Moves between items:
de: J935->J670, J553->J906, J909->J763, J925->J428, J543->J721, J386->J647, J26->J55, J567->J363, J291->J650, J899->J545, J117->J57, J529->J291, J265->J543, J921->J882, J510->J553, J617->J510, J792->J909, J894->J617, J746->J921, J266->J278, J55->J284, J670->J303, J284->J265, J428->J746, J50->J995, J650->J935, J363->J463, J134->J813, J906->J26, J995->J899, J57->J609, J545->J134, J721->J117, J303->J245, J609->J792, J940->J386, J278->J50, J647->J140, J463->J629, J629->J66, J809->J567, J309->J529, J66->J309, J763->J266, J862->J925, J140->J862, J245->J129, J882->J809, J813->J894, J129->J940
da: J935->J26, J553->J303, J909->J809, J925->J995, J543->J309, J386->J813, J26->J935, J567->J792, J291->J284, J899->J862, J117->J629, J529->J265, J265->J529, J921->J266, J510->J245, J617->J129, J792->J567, J894->J940, J746->J278, J266->J921, J55->J650, J670->J906, J284->J291, J428->J50, J50->J428, J650->J55, J363->J609, J134->J647, J906->J670, J995->J925, J57->J463, J545->J140, J721->J66, J303->J553, J609->J363, J940->J894, J278->J746, J647->J134, J463->J57, J629->J117, J809->J909, J309->J543, J66->J721, J763->J882, J862->J899, J140->J545, J245->J510, J882->J763, J813->J386, J129->J617

In the rows, zero is written as 134.

The rows follow the links: the fewer symbols apart two items are, the more alike their rows tend to be.

Each row is also shifted at random along 4 hidden directions that mean nothing.

Row, then item:
[ 165,  138,   89,  123,  122,  128,  178,  162,  147,  136,  157,  103,  157,  104,  143,  185,   59,  129,  170,  100,  194,  167,  149,  154,  141,  174,  163,  173,  153,  137,  144,  183,  146,   81,   24,  138,  152,  141,  133]: J291
[ 106,  123,  160,  150,  132,  138,  146,   97,  121,  131,  129,  147,  119,  148,  123,  149,  122,  159,  144,  141,  127,  126,   98,  114,  155,  152,  124,  132,  137,  117,  177,  111,  148,  134,  134,  160,  138,  143,  114]: J809
[ 181,  162,  149,  151,  167,  119,  130,  135,  111,  143,  126,  143,  134,   85,  185,  127,  145,  135,  179,  139,  102,  101,  172,   98,  119,  113,  146,  112,  107,  116,  138,  166,  119,  158,  151,  119,  103,   94,  123]: J553
[  89,  125,  185,  164,  127,  133,  141,   74,   83,  119,   84,  133,   93,  126,   98,  163,  198,  132,  112,  145,  113,  141,   91,  125,  157,  120,  125,  142,   79,  114,  181,   98,  173,  123,  164,  173,  136,  142,  125]: J567
[ 103,  131,   93,  129,  109,  155,  124,  165,  128,  113,  147,  148,  147,  120,  122,  125,  113,  124,  152,  134,  167,  134,  165,  107,  135,  170,  130,  137,  147,  111,  121,  159,  142,  130,   80,  123,  128,  110,  138]: J862
[  50,  118,  169,  144,  165,  145,   92,  116,  139,  136,  143,  132,  120,  175,  134,   95,  208,   71,   98,  159,   87,  111,  153,  108,  112,   97,  135,   86,  120,  139,  112,  112,  116,  184,  231,  116,  127,  156,  146]: J647
[ 109,  125,  110,  118,  119,  139,  113,  147,  140,  121,  116,  143,  165,  110,  141,  150,   90,  106,  190,  131,  143,  153,  140,  124,  157,  157,  128,  124,  170,  137,  107,  183,  123,  116,   71,  160,  180,  135,  127]: J792
[  57,  115,  104,  116,  137,  146,  121,  143,  174,  123,  186,  137,  162,  169,  164,  121,   61,  107,  173,  130,  159,  114,  173,   85,  135,  167,  149,  110,  222,  130,  130,  172,  107,  175,  102,  114,  152,  160,  120]: J140
[  91,  141,  126,  131,  116,  154,  166,  130,  133,  153,  122,  154,  139,  102,  145,  151,  118,  144,  182,  126,  122,  146,  103,  153,  155,  143,  123,  132,  111,  131,  133,  122,  148,  107,   92,  151,  111,  102,  136]: J50
[  53,  124,  131,  136,  107,  157,  141,  129,  101,  125,   96,  131,  116,   92,  112,  170,  180,   68,  153,  143,  131,  169,  122,  140,  157,  143,  130,  134,   72,  124,  133,  140,  172,   69,   84,  165,  141,  130,  149]: J763
[  97,  100,  166,  151,  119,  153,  125,  117,  138,  112,  120,  107,   97,  163,   87,  156,  177,  112,   79,  160,  132,  138,  116,  141,  149,  128,  154,  153,  133,  139,  151,  122,  145,  131,  172,  136,  190,  188,  141]: J721
[ 135,  120,  142,  133,  151,  102,  132,  112,  116,  134,  132,  102,  141,  156,  128,  156,  137,   94,  111,  110,  159,  156,  146,  133,  140,  137,  135,  150,  130,  133,  163,  142,  152,  114,  123,  161,  156,  180,  117]: J66
[ 191,  149,  122,  123,  150,   87,  106,  135,  121,  144,  151,  135,  152,  178,  120,   93,  148,  151,   65,   98,  169,  128,  167,  139,  104,  128,  123,  148,  136,  135,  125,  114,  137,  168,  174,  117,   87,  127,  133]: J894
[ 110,  135,  142,  134,  116,  140,   95,  135,  114,  115,  108,  130,  114,  146,   78,  118,  223,  110,   57,  141,  141,  142,  145,  150,  125,  111,  138,  148,   88,  138,  103,  112,  148,  150,  190,  110,  120,  131,  171]: J386
[ 224,  139,   88,  110,  119,  140,  135,  188,  154,  133,  179,  162,  161,  160,  129,   95,   70,  218,  144,  135,  165,  125,  133,  129,  132,  179,   97,  149,  192,  112,  133,  116,  133,  127,   96,  141,  118,  111,  130]: J921
[ 138,  126,  129,  126,  156,  101,  144,  122,  132,  142,  149,  102,  154,  145,  152,  163,   99,   97,  146,  107,  160,  146,  152,  126,  135,  146,  146,  139,  150,  140,  158,  164,  135,  115,  102,  152,  153,  178,  112]: J309
[ 147,  149,  131,  137,  126,  146,  178,  143,  147,  147,  124,  123,  130,   86,  155,  168,  121,  136,  167,  130,  128,  146,  124,  164,  134,  128,  161,  147,  110,  153,  124,  158,  134,  101,   97,  121,  140,  122,  146]: J935

The symbols that take the first to the second take the third to the fourth. What is the fourth?
Answer with the item's name.
[ -54,   99,  136,  140,  116,  174,  200,   89,  136,  146,  150,  115,  111,  141,  133,  205,  112,   62,  178,  128,  137,  153,   98,  120,  163,  166,  155,  126,  125,  124,  176,  134,  167,   82,   62,  158,  147,  179,  122]
: [  63,  140,  164,  148,  139,  151,  138,  108,  166,  140,  114,  158,  133,  112,  176,  144,  120,  128,  184,  147,   84,  116,  122,  130,  140,   99,  168,  103,  146,  169,  109,  165,   93,  190,  168,  108,  141,  122,  142]
:: [ 174,  126,  142,  147,  143,  160,  160,  145,  164,  130,  157,  115,  112,  143,  140,  140,  121,  159,  129,  159,  126,  116,  135,  128,  132,  141,  151,  134,  156,  130,  147,  137,  122,  132,  141,  114,  160,  154,  134]
: J809

[  85,  109,  118,  116,  122,  148,  140,  135,  184,  133,  177,  103,  126,  214,  102,  127,  123,  126,   63,  120,  178,  141,  134,  161,  123,  148,  161,  152,  185,  160,  128,  114,  121,  164,  161,   95,  153,  195,  154]
: [  74,  123,  153,  141,  153,  106,  133,   88,  123,  145,  156,  115,  133,  192,  123,  132,  156,  112,   83,  106,  152,  127,  134,  131,  123,  128,  143,  140,  130,  138,  157,  108,  146,  166,  182,  123,  102,  162,  124]
:: [ 126,  146,  140,  145,  171,  108,  141,  119,  132,  142,  158,  131,  150,  130,  191,  134,   94,  116,  174,  121,  130,  100,  174,   86,  120,  129,  154,  111,  149,  128,  147,  177,  108,  176,  137,  118,  116,  132,  107]
: J670

[ 183,  135,   94,  112,  102,  131,   91,  178,  122,  111,  112,  138,  152,  120,   87,  125,  147,  125,  110,  132,  176,  170,  149,  159,  144,  156,  110,  159,  130,  136,   97,  145,  154,   97,   94,  157,  158,  125,  156]
: [ 149,  164,  155,  129,  135,  126,  137,  124,  127,  156,  111,  172,  143,  121,  145,  110,  157,  169,  141,  125,  102,  138,  104,  159,  135,  104,  108,  120,   98,  143,  112,   92,  133,  145,  176,  144,   79,   85,  145]
:: [  55,  121,  142,  145,  110,  163,  182,  113,  157,  136,  134,  107,  112,  122,  123,  191,  133,  122,  140,  127,  138,  146,  108,  167,  144,  130,  182,  152,  126,  156,  141,  145,  136,  125,  116,  106,  153,  150,  148]
: J862

[ 179,  121,  123,  137,  122,  154,  151,  155,  166,  119,  161,  117,  126,  154,  124,  145,   93,  178,  125,  148,  157,  126,  124,  134,  139,  158,  150,  153,  184,  137,  155,  145,  120,  138,  119,  117,  176,  163,  137]
: [ 124,  120,  152,  146,  125,  154,  144,  122,  114,  128,  139,  129,   99,  165,   89,  130,  179,  149,   90,  155,  132,  133,  102,  130,  141,  143,  109,  146,  103,  102,  172,   77,  174,  112,  159,  153,  124,  151,  133]
:: [ 176,  143,  183,  143,  183,   85,   98,  100,  116,  150,  108,  144,  147,  143,  168,  112,  164,  119,  131,  141,   83,  121,  141,  119,  128,   82,  110,  101,  113,  150,  134,  123,  116,  162,  209,  169,  136,  142,  108]
: J553

[ 161,  130,  150,  136,  151,   97,  121,  116,  110,  136,  121,  111,  142,  143,  124,  146,  151,   99,  111,  115,  150,  150,  145,  135,  139,  126,  130,  146,  112,  138,  151,  138,  149,  111,  138,  160,  145,  163,  121]
: [ 157,  151,   93,  118,  107,  133,  120,  166,  172,  121,  142,  152,  167,  132,  128,  119,   72,  173,  138,  111,  173,  142,  156,  153,  140,  156,  153,  151,  196,  160,   95,  169,  105,  177,  105,  101,  143,  111,  147]
:: [ 134,  148,  151,  118,  158,  130,  136,  133,  160,  177,  145,  168,  154,  149,  180,   97,  127,  157,  163,  142,   79,  119,  101,  149,  128,   99,  104,   96,  141,  154,  114,   95,  113,  157,  181,  148,   92,  113,  127]
: J26

[ 116,  115,  150,  160,  155,  156,  170,  121,  129,  140,  168,   86,   91,  152,  138,  150,  166,  106,   98,  158,  126,  111,  154,  110,  112,  132,  154,  138,  114,  109,  178,  126,  147,  117,  154,  105,  137,  180,  131]
: [  96,  141,  167,  176,  161,  144,  161,  107,  114,  134,  131,  124,  103,   91,  182,  161,  161,  103,  185,  156,   91,   99,  155,   87,  126,  115,  166,  110,   97,  109,  165,  165,  130,  139,  139,  120,  124,  128,  121]
:: [ 174,  127,  136,  135,  104,  143,  100,  148,  119,  101,   91,  131,  124,  124,   73,  143,  177,  144,   91,  147,  158,  162,  127,  165,  150,  138,  128,  166,  123,  140,  121,  134,  148,  123,  137,  143,  177,  138,  158]
: J721

[ 126,  115,  109,  126,  118,  161,  143,  161,  130,  130,  178,  126,  113,  178,   91,  119,  151,  145,   86,  145,  170,  129,  130,  126,  130,  178,  110,  153,  135,   91,  165,   90,  173,   99,  117,  134,  120,  153,  144]
: [ 113,  167,  150,  148,  124,  112,  138,   98,  106,  133,   84,  172,  143,   89,  136,  152,  130,  165,  165,  105,  131,  142,  118,  153,  149,  123,  142,  135,  101,  142,  127,  143,  143,  158,  125,  134,   88,   75,  126]
:: [ 191,  129,  104,   90,  163,  120,   82,  186,  172,  162,  184,  132,  178,  201,  154,   63,  131,  114,  109,  150,  121,  131,  153,  139,  109,  122,   86,  100,  188,  153,   90,  107,  102,  137,  176,  156,  155,  164,  136]
: J66

[ 148,  114,  146,  140,  130,  156,  137,  136,  166,  124,  144,  123,  123,  156,  138,  142,  104,  159,  135,  158,  125,  123,  125,  129,  145,  141,  145,  137,  186,  145,  149,  145,  108,  157,  144,  127,  187,  167,  131]
: [ 155,  160,  158,  159,  145,  102,  119,  117,   76,  131,   88,  142,  119,   95,  126,  130,  203,  123,  107,  120,  130,  133,  158,  130,  119,  102,  139,  137,   55,  122,  130,  132,  155,  146,  171,  122,   84,   96,  137]
:: [ 148,  133,  213,  149,  211,   95,   92,   84,  146,  175,  141,  160,  150,  188,  207,   77,  155,  134,  154,  171,   31,   85,  117,  100,  126,   64,   94,   58,  158,  152,  147,   97,   83,  208,  270,  174,  132,  157,   93]
: J862

[ 123,  113,   73,  102,   99,  139,  118,  171,  167,  112,  177,  112,  152,  198,   76,  122,   99,  137,   67,  101,  227,  154,  160,  154,  125,  180,  147,  177,  198,  145,  120,  136,  136,  154,  103,   97,  152,  166,  154]
: [ 119,  121,  156,  145,  140,  104,  134,   93,  110,  128,  119,  124,  137,  162,  115,  163,  127,  122,  120,  114,  161,  146,  127,  124,  152,  144,  132,  149,  138,  131,  173,  133,  152,  131,  132,  168,  151,  172,  107]
:: [  72,  116,  177,  172,  169,  171,  182,   98,  156,  141,  157,  114,   99,  131,  189,  166,  129,  106,  179,  173,   74,   88,  132,   81,  130,  122,  171,   98,  141,  125,  175,  154,  105,  154,  155,  119,  156,  168,  115]
: J278

[  64,  147,  160,  159,  150,  108,  146,   77,  110,  138,  123,  141,  140,  124,  165,  159,  113,  109,  173,  105,  132,  119,  151,   98,  142,  127,  163,  122,  132,  136,  156,  164,  126,  174,  132,  128,  108,  123,  106]
: [ 177,  150,  138,  131,  122,  148,  155,  153,  135,  146,  117,  117,  107,  107,  114,  146,  191,  146,   91,  141,  124,  149,  112,  192,  120,  105,  146,  160,   78,  152,  114,  110,  150,  102,  161,  114,  121,  124,  166]
:: [ 173,  137,   68,  124,   99,  158,  141,  192,  134,  108,  169,  148,  147,  132,  106,  122,   86,  175,  140,  127,  198,  142,  156,  123,  133,  203,  113,  162,  161,   98,  135,  140,  161,  106,   46,  130,  123,  110,  140]
: J909

[ 183,  124,  168,  147,  175,  154,  135,  141,  175,  150,  164,  119,  112,  165,  176,  102,  153,  155,  120,  186,   75,   88,  132,  116,  113,  101,  134,  102,  159,  141,  146,  109,   99,  168,  220,  114,  148,  168,  130]
: [ 157,  129,  137,  127,  167,  112,  140,  132,  139,  158,  156,   99,  144,  144,  164,  148,  132,   94,  133,  119,  133,  140,  152,  135,  120,  122,  141,  128,  127,  143,  142,  145,  129,  109,  138,  146,  149,  170,  123]
:: [ 132,  153,  120,  136,   98,  126,  154,  120,  109,  125,  100,  158,  138,  109,   95,  155,  125,  178,  126,   95,  176,  163,  113,  174,  153,  153,  136,  173,  104,  132,  134,  122,  170,  124,   96,  136,   93,   88,  141]
: J647

[  81,   94,  184,  173,  124,  171,  157,  102,  107,  111,  110,   86,   52,  149,   73,  176,  248,  100,   52,  178,  113,  135,  104,  142,  136,  117,  162,  157,   67,  114,  182,   88,  177,  101,  190,  124,  167,  191,  157]
: [ 131,  142,  166,  130,  160,  144,  126,  125,  174,  156,  136,  144,  133,  144,  172,  104,  153,  147,  130,  157,   73,  113,  118,  157,  116,   76,  146,  102,  142,  175,  101,  124,   88,  186,  222,  105,  130,  130,  152]
:: [ 106,  111,  133,  125,  119,  141,  104,  138,  133,  116,  125,  121,  136,  156,  104,  137,  154,   86,  108,  139,  147,  155,  138,  137,  148,  138,  131,  132,  142,  141,  129,  138,  139,  121,  130,  151,  185,  171,  140]
: J291

[ 130,  151,  113,  126,  100,  119,  151,  126,  126,  132,  122,  155,  149,  134,  102,  149,   99,  180,  124,   92,  190,  157,  113,  171,  147,  157,  135,  175,  132,  135,  138,  123,  161,  131,   88,  140,   98,  104,  137]
: [ 123,  121,   71,  102,   95,  154,  158,  174,  141,  131,  155,  124,  158,  135,  105,  157,   83,  125,  140,  106,  197,  176,  132,  161,  148,  187,  123,  166,  157,  125,  130,  141,  164,   63,   32,  152,  143,  138,  143]
:: [  72,  128,  118,  146,  105,  165,  139,  142,   97,  107,  121,  143,  104,   99,  106,  148,  167,  107,  149,  150,  147,  141,  142,  105,  144,  162,  131,  139,   91,   93,  143,  141,  174,  107,   87,  132,  121,  110,  146]
: J940

[ 193,  127,  149,  148,  143,  155,  142,  152,  145,  131,  149,  110,  101,  143,  125,  127,  167,  158,   95,  166,  120,  115,  132,  137,  119,  124,  138,  147,  126,  123,  149,  112,  134,  135,  180,  114,  148,  160,  144]
: [  92,  124,  169,  153,  136,  141,  100,  111,  129,  118,   85,  152,  127,  105,  146,  151,  151,   97,  175,  163,   93,  138,  130,  117,  157,  106,  133,  105,  137,  153,  116,  159,  114,  156,  150,  156,  184,  133,  133]
:: [ 152,  149,  131,  129,  155,  132,  172,  142,  156,  159,  142,  123,  149,   89,  191,  162,   92,  132,  203,  131,  114,  132,  133,  147,  133,  121,  156,  122,  143,  155,  129,  173,  105,  116,  102,  130,  140,  125,  130]
: J129

[ 132,  118,   96,  111,  104,  140,  118,  168,  124,  120,  125,  127,  145,  133,   95,  144,  144,  101,  115,  126,  175,  171,  139,  153,  143,  165,  118,  154,  124,  130,  116,  137,  161,   79,   78,  155,  158,  141,  152]
: [ 176,  162,  127,  108,  149,  135,  124,  165,  142,  168,  126,  174,  161,  115,  170,   94,  147,  152,  175,  151,   86,  131,  115,  154,  123,  102,   90,   97,  112,  139,   87,  107,  123,  121,  153,  158,   98,   86,  144]
:: [ 106,  146,  143,  148,  119,  146,   95,  138,   90,  112,   88,  161,  118,   86,  117,  116,  214,  101,  132,  155,  107,  131,  158,  121,  127,  114,  130,  118,   71,  123,   97,  142,  150,  146,  162,  122,  111,   84,  155]
: J428

[ 215,  146,  148,  137,  183,  136,  135,  160,  156,  156,  177,  121,  126,  156,  171,   93,  160,  149,  116,  167,   95,   86,  157,  110,   93,  104,  127,  110,  145,  127,  139,  116,  101,  158,  204,  109,  122,  148,  135]
: [ 156,  122,  107,  106,  126,  133,   95,  171,  140,  129,  141,  120,  153,  165,  104,  109,  145,  105,   93,  133,  156,  154,  150,  148,  137,  145,  108,  139,  152,  140,  112,  122,  136,  115,  130,  154,  167,  163,  148]
:: [ 199,  152,  121,  117,  154,  125,  149,  163,  156,  160,  148,  118,  150,  117,  168,  132,  122,  139,  147,  130,  123,  139,  140,  169,  117,  118,  140,  135,  132,  148,  117,  143,  117,  114,  131,  126,  135,  129,  142]
: J140

[ 143,  149,  118,  126,  125,  130,   85,  162,  127,  119,  120,  152,  141,  131,  112,   91,  176,  130,  101,  142,  138,  132,  165,  139,  119,  123,  127,  126,  122,  139,   88,  133,  134,  162,  164,  110,  117,  103,  159]
: [ 132,  133,  160,  146,  125,  134,  140,  108,  112,  128,  109,  154,  122,  126,  122,  142,  141,  169,  151,  145,  120,  130,  102,  123,  161,  142,  112,  138,  120,  117,  165,  113,  150,  131,  136,  163,  124,  115,  118]
:: [  50,  125,  152,  132,  145,  147,  162,  116,  148,  168,  155,  139,  131,  163,  163,  137,  137,  110,  155,  145,   94,  132,   98,  135,  137,  120,  119,  102,  129,  138,  141,   93,  132,  118,  151,  152,  114,  144,  131]
: J510

